Here is a tiny trained network, its code and every weight. The questions are about switching its units off for an input and a class, where a switched-off unit gives its printed mean instead of its output.

import numpy as np


def w(rows, s, z=0):
    codes = np.array(rows[::2]) - 128.0
    scale = np.full(codes.shape[1], s)
    scale[-1] = z or s
    return codes * scale


def f(y):
    return np.maximum(y, 0)


def log_softmax(a):
    a = a - a.max(-1, keepdims=True)
    return a - np.log(np.exp(a).sum(-1, keepdims=True))


def net(x, mask):
    res = np.array(x, float).reshape(1, 8) / 4 @ E
    y = f(res @ A[0][:, :-1].T + A[0][:, -1])
    res = res + np.where(mask, y, B[0][:, -1]) @ B[0][:, :-1]
    return log_softmax(res[-1] @ U[:, :-1].T + U[:, -1])


A, B = {}, {}
E = w([
[144,138,19,134,204,147,158,87,57,85,174,133],'x0',
[135,173,174,73,115,188,104,52,99,166,112,181],'x1',
[104,158,97,139,136,102,79,155,49,204,105,99],'x2',
[87,47,206,161,221,128,149,85,68,111,89,92],'x3',
[196,182,197,96,222,84,118,165,171,167,157,129],'x4',
[86,187,129,212,138,185,35,121,153,91,167,119],'x5',
[181,211,147,127,121,193,202,158,123,110,61,69],'x6',
[181,146,109,167,121,76,133,1,204,186,66,82],'x7',
],0.0085)
A[0] = w([
[131,134,133,193,144,181,79,137,196,110,123,124,166],'n1',
[104,77,164,165,174,130,136,123,100,127,76,95,121],'n2',
[131,158,103,119,194,87,117,97,58,115,143,125,110],'n3',
[112,140,179,134,133,86,83,181,136,167,62,131,110],'n4',
[109,56,92,137,89,179,132,114,145,107,98,115,95],'n5',
[145,147,104,152,130,120,146,56,192,174,152,85,49],'n6',
[62,73,165,143,159,114,132,101,96,138,102,96,117],'n7',
[159,168,159,116,230,107,145,163,163,210,152,155,60],'n8',
[100,119,135,91,136,113,113,198,73,115,168,142,91],'n9',
[140,126,150,113,126,192,100,194,66,86,162,206,108],'n10',
[172,88,157,146,158,147,148,114,177,67,126,180,197],'n11',
[136,97,176,123,154,136,74,95,105,99,101,75,68],'n12',
[133,193,116,139,103,182,180,162,126,146,92,85,144],'n13',
[153,130,146,103,113,149,124,156,62,109,137,160,121],'n14',
[121,37,92,87,126,65,52,78,104,144,183,200,178],'n15',
[129,157,94,85,71,63,72,122,130,129,171,151,93],'n16',
[143,167,121,190,169,163,51,167,135,120,139,85,130],'n17',
[154,128,117,164,120,96,129,32,138,164,137,95,129],'n18',
[142,106,112,144,112,57,129,92,141,136,97,89,194],'n19',
[115,110,95,130,94,188,147,113,113,134,94,141,124],'n20',
[149,122,99,71,80,128,110,121,165,141,178,147,155],'n21',
[124,154,184,122,164,173,159,107,102,146,114,115,177],'n22',
[151,80,86,27,158,83,170,157,121,175,67,156,187],'n23',
[151,110,195,161,88,144,115,139,151,142,107,133,128],'n24',
[139,157,141,93,116,105,159,76,96,147,106,195,209],'n25',
[103,107,166,103,122,185,155,193,130,101,184,132,95],'n26',
[93,96,104,146,60,145,144,119,72,159,75,119,98],'n27',
[121,124,198,169,74,99,81,198,159,142,88,99,92],'n28',
[116,152,70,134,173,128,134,105,108,108,151,143,116],'n29',
[178,150,168,105,173,113,89,174,153,133,125,135,61],'n30',
[118,152,169,86,112,202,180,94,144,120,142,136,252],'n31',
[119,127,203,117,82,91,98,165,131,127,87,134,80],'n32',
[135,95,142,154,135,129,65,114,165,72,135,210,224],'n33',
[59,183,143,159,140,155,70,91,106,139,160,119,167],'n34',
[162,190,120,114,80,139,97,116,141,141,138,197,67],'n35',
[164,188,102,106,211,85,145,113,113,96,168,142,88],'n36',
[143,158,71,152,153,143,154,133,113,103,137,91,180],'n37',
[177,143,35,139,205,168,149,99,102,112,140,138,126],'n38',
[127,216,143,163,146,143,101,54,150,66,103,133,168],'n39',
[153,177,64,125,45,118,124,183,131,163,128,183,84],'n40',
[95,167,111,164,134,121,91,170,47,254,103,104,150],'n41',
[93,148,151,90,116,196,129,72,138,121,161,143,200],'n42',
[125,165,75,126,109,103,131,181,167,121,131,95,101],'n43',
[123,176,185,106,190,121,133,121,198,89,179,123,131],'n44',
[78,131,94,161,62,158,135,86,140,56,131,127,101],'n45',
[127,100,97,205,135,67,164,212,172,76,113,49,159],'n46',
[75,80,234,147,166,110,123,94,68,123,120,142,61],'n47',
[193,200,130,152,116,188,182,167,98,69,52,74,121],'n48',
],0.0094,0.0034)
B[0] = w([
[164,82,158,89,94,62,173,133,78,113,161,112,200],'n1',
[227,136,73,98,138,172,130,132,104,85,208,133,197],'n2',
[127,155,137,130,91,162,136,69,160,96,85,184,193],'n3',
[107,125,137,146,103,132,133,77,173,71,98,175,183],'n4',
[178,86,72,162,142,96,58,168,115,153,89,171,185],'n5',
[148,89,150,143,154,175,157,149,83,146,73,22,204],'n6',
[162,177,71,107,185,175,147,93,106,86,159,148,195],'n7',
[188,80,59,108,145,118,31,115,138,128,75,148,208],'n8',
[144,100,177,181,142,166,126,116,123,182,85,51,191],'n9',
[129,111,145,171,97,172,142,148,125,177,71,50,209],'n10',
[169,181,117,194,175,104,149,150,57,158,145,192,198],'n11',
[167,173,62,107,93,149,123,49,111,121,162,98,171],'n12',
[91,178,119,129,187,91,82,145,149,95,166,129,213],'n13',
[83,97,168,139,123,123,123,128,154,141,126,52,175],'n14',
[79,160,192,151,210,90,109,201,219,91,141,113,236],'n15',
[148,192,110,134,181,173,117,74,130,75,144,111,197],'n16',
[148,153,98,42,51,75,146,163,38,115,145,130,200],'n17',
[98,108,166,129,168,151,142,169,118,169,93,17,214],'n18',
[109,144,147,114,161,140,169,164,119,171,101,93,208],'n19',
[150,110,72,138,138,86,53,155,145,159,96,153,179],'n20',
[188,186,111,154,198,149,163,81,93,115,176,128,201],'n21',
[105,147,63,101,158,145,95,150,155,136,212,180,188],'n22',
[119,115,147,16,70,61,155,173,70,90,189,130,238],'n23',
[70,118,153,128,100,144,163,83,136,97,93,173,181],'n24',
[68,87,165,120,85,110,136,151,126,195,179,121,197],'n25',
[145,46,156,200,157,143,159,110,102,187,85,51,188],'n26',
[122,111,56,116,120,103,30,157,118,101,80,166,191],'n27',
[88,122,146,116,94,131,174,80,160,59,78,135,199],'n28',
[89,115,150,125,71,132,151,95,153,107,101,118,185],'n29',
[166,73,137,86,104,167,68,106,151,146,72,149,176],'n30',
[98,144,137,180,155,65,162,104,166,171,165,152,208],'n31',
[107,132,121,123,106,140,169,79,140,76,89,131,179],'n32',
[94,177,199,135,145,75,134,161,101,124,161,128,198],'n33',
[126,101,154,55,97,83,166,191,126,122,174,131,200],'n34',
[167,124,114,127,110,194,137,101,130,125,176,125,196],'n35',
[132,78,147,145,66,138,94,83,139,93,61,167,202],'n36',
[73,124,153,124,103,121,143,116,134,101,136,167,202],'n37',
[43,89,154,151,77,123,166,70,180,73,60,142,225],'n38',
[95,130,121,130,92,91,141,146,108,155,150,95,210],'n39',
[166,172,59,114,185,197,136,70,46,74,120,128,229],'n40',
[128,170,154,237,159,46,196,138,70,218,115,210,219],'n41',
[136,101,133,103,112,115,134,94,123,190,140,172,186],'n42',
[152,155,82,135,135,141,141,72,106,140,180,122,192],'n43',
[200,33,76,132,138,81,126,148,122,154,76,151,196],'n44',
[208,58,104,140,125,83,92,141,80,122,77,149,207],'n45',
[69,110,88,149,98,147,107,72,180,253,236,187,235],'n46',
[163,190,87,117,154,200,128,89,113,102,159,103,204],'n47',
[107,190,177,129,217,71,69,163,190,100,159,95,244],'n48',
],0.0059,0.011)
U = w([
[178,177,98,128,171,199,147,86,98,76,171,113,46],'0',
[118,115,171,158,134,151,143,137,120,185,77,6,63],'1',
[171,90,113,120,124,93,12,141,128,126,62,179,75],'2',
[131,152,155,171,144,81,179,134,108,158,128,182,253],'3',
[60,127,164,131,75,135,152,72,172,50,84,150,86],'4',
[81,182,178,132,187,89,67,169,181,92,172,107,122],'5',
[135,121,155,70,75,63,171,178,73,117,175,117,115],'6',
[83,128,132,134,108,138,114,92,158,222,200,158,198],'7',
],0.012,0.0054)

Each question gives the input, the list of numbers given to net, and the class t.
The units are the neurons (one row each of A and B). Each row of codes is followed by its name. A weight is (code - 128) times the scale printed after its matrix; where a second scale follows, it is the last column's (A, B and U).
mask holds one flag per neuron, in row order. A switched-off neuron (its flag False) gives its mean, the last column of its row in B, instead of its output. The means were averaged over made-up inputs and are rounded, as every weight is.
A unit's drop is (log p(t) with every unit on - log p(t) with that unit switched off) / (log p(t) with every unit on - log p(t) with every unit switched off).
The circuit of an input: a set's keep is (log p(t) with only the set's units on - log p(t) with every unit switched off) / (log p(t) with every unit on - log p(t) with every unit switched off). Starting from the 12 units with the biggest drops (on a tie, the unit counted first), units are removed one at a time, each time the one whose removal leaves the highest keep (on an exact tie, the one counted first), for as long as the keep stays at least 0.8.
units of the circuit, in order: the units of the circuit, biggest drop first
unit that matters most: the unit with the biggest drop
k most important neurons: the k neurons with the biggest drops, biggest first
drop when u is switched off: that unit's drop, to one decimal
input [3,-8,-8,8,-4,-5,4,-8], class 0: unit that matters most : n2
input [-3,-5,3,1,2,7,-1,3], class 6: units of the circuit, in order : [n17; n1]
input [0,1,3,8,-3,-2,-8,-1], class 0: 3 most important neurons : [n47; n7; n2]
input [6,5,8,4,-3,-2,7,5], class 3: 2 most important neurons : [n41; n15]
input [6,8,6,-1,6,5,5,8], class 1: 3 most important neurons : [n6; n18; n46]
input [8,0,-5,-1,-7,6,-8,5], class 4: 3 most important neurons : [n38; n29; n48]
input [-3,-3,1,5,-4,0,-5,-1], class 0: units of the circuit, in order : [n7; n47]
input [-6,4,-1,-1,-4,-4,2,-7], class 1: units of the circuit, in order : [n26; n10]
input [6,-4,-6,4,6,2,4,4], class 2: 4 most important neurons : [n44; n8; n36; n41]
input [4,3,-8,-1,8,6,-7,-8], class 1: units of the circuit, in order : [n10; n26]
input [-5,0,-3,5,0,4,-1,7], class 1: 2 most important neurons : [n18; n6]
input [-7,2,5,0,8,-5,-6,-3], class 2: 3 most important neurons : [n8; n30; n38]
input [-3,5,3,8,8,-4,4,1], class 0: 2 most important neurons : [n47; n2]
input [6,-7,2,8,2,-8,4,7], class 0: units of the circuit, in order : [n2]
input [-3,5,-4,2,-3,5,0,-7], class 1: 2 most important neurons : [n10; n26]
input [8,6,5,-1,7,-3,-4,5], class 4: 2 most important neurons : [n38; n3]
input [6,-7,-3,3,-6,7,6,-5], class 6: units of the circuit, in order : [n17; n1]
input [-1,-3,-1,0,-8,6,-8,-3], class 2: 2 most important neurons : [n45; n5]
input [6,8,-8,-2,3,5,6,-7], class 3: units of the circuit, in order : [n31; n42]
input [-7,4,6,-3,-8,-1,-4,-6], class 2: units of the circuit, in order : [n27]
input [1,8,-3,-5,-6,-6,-2,-5], class 7: 2 most important neurons : [n25; n31]
input [6,3,-7,4,-3,7,-7,4], class 3: units of the circuit, in order : [n11; n33]
input [-7,-8,8,-5,-6,3,-1,1], class 3: 3 most important neurons : [n41; n28; n40]
input [3,5,-2,-1,7,-8,5,3], class 6: 2 most important neurons : [n23; n25]
input [2,5,-3,6,5,2,7,-6], class 5: 4 most important neurons : [n48; n22; n40; n31]
input [2,-7,-5,8,-3,-7,4,8], class 0: drop when n7 is switched off : 0.5
input [-5,-4,-3,4,-6,1,-5,2], class 2: unit that matters most : n5
input [1,-4,-1,-1,4,1,7,-3], class 5: drop when n48 is switched off : 1.1
input [7,2,-8,-7,4,-2,5,-3], class 3: drop when n36 is switched off : 0.1
input [1,-7,-8,-6,-6,-8,-7,7], class 3: drop when n3 is switched off : -0.1
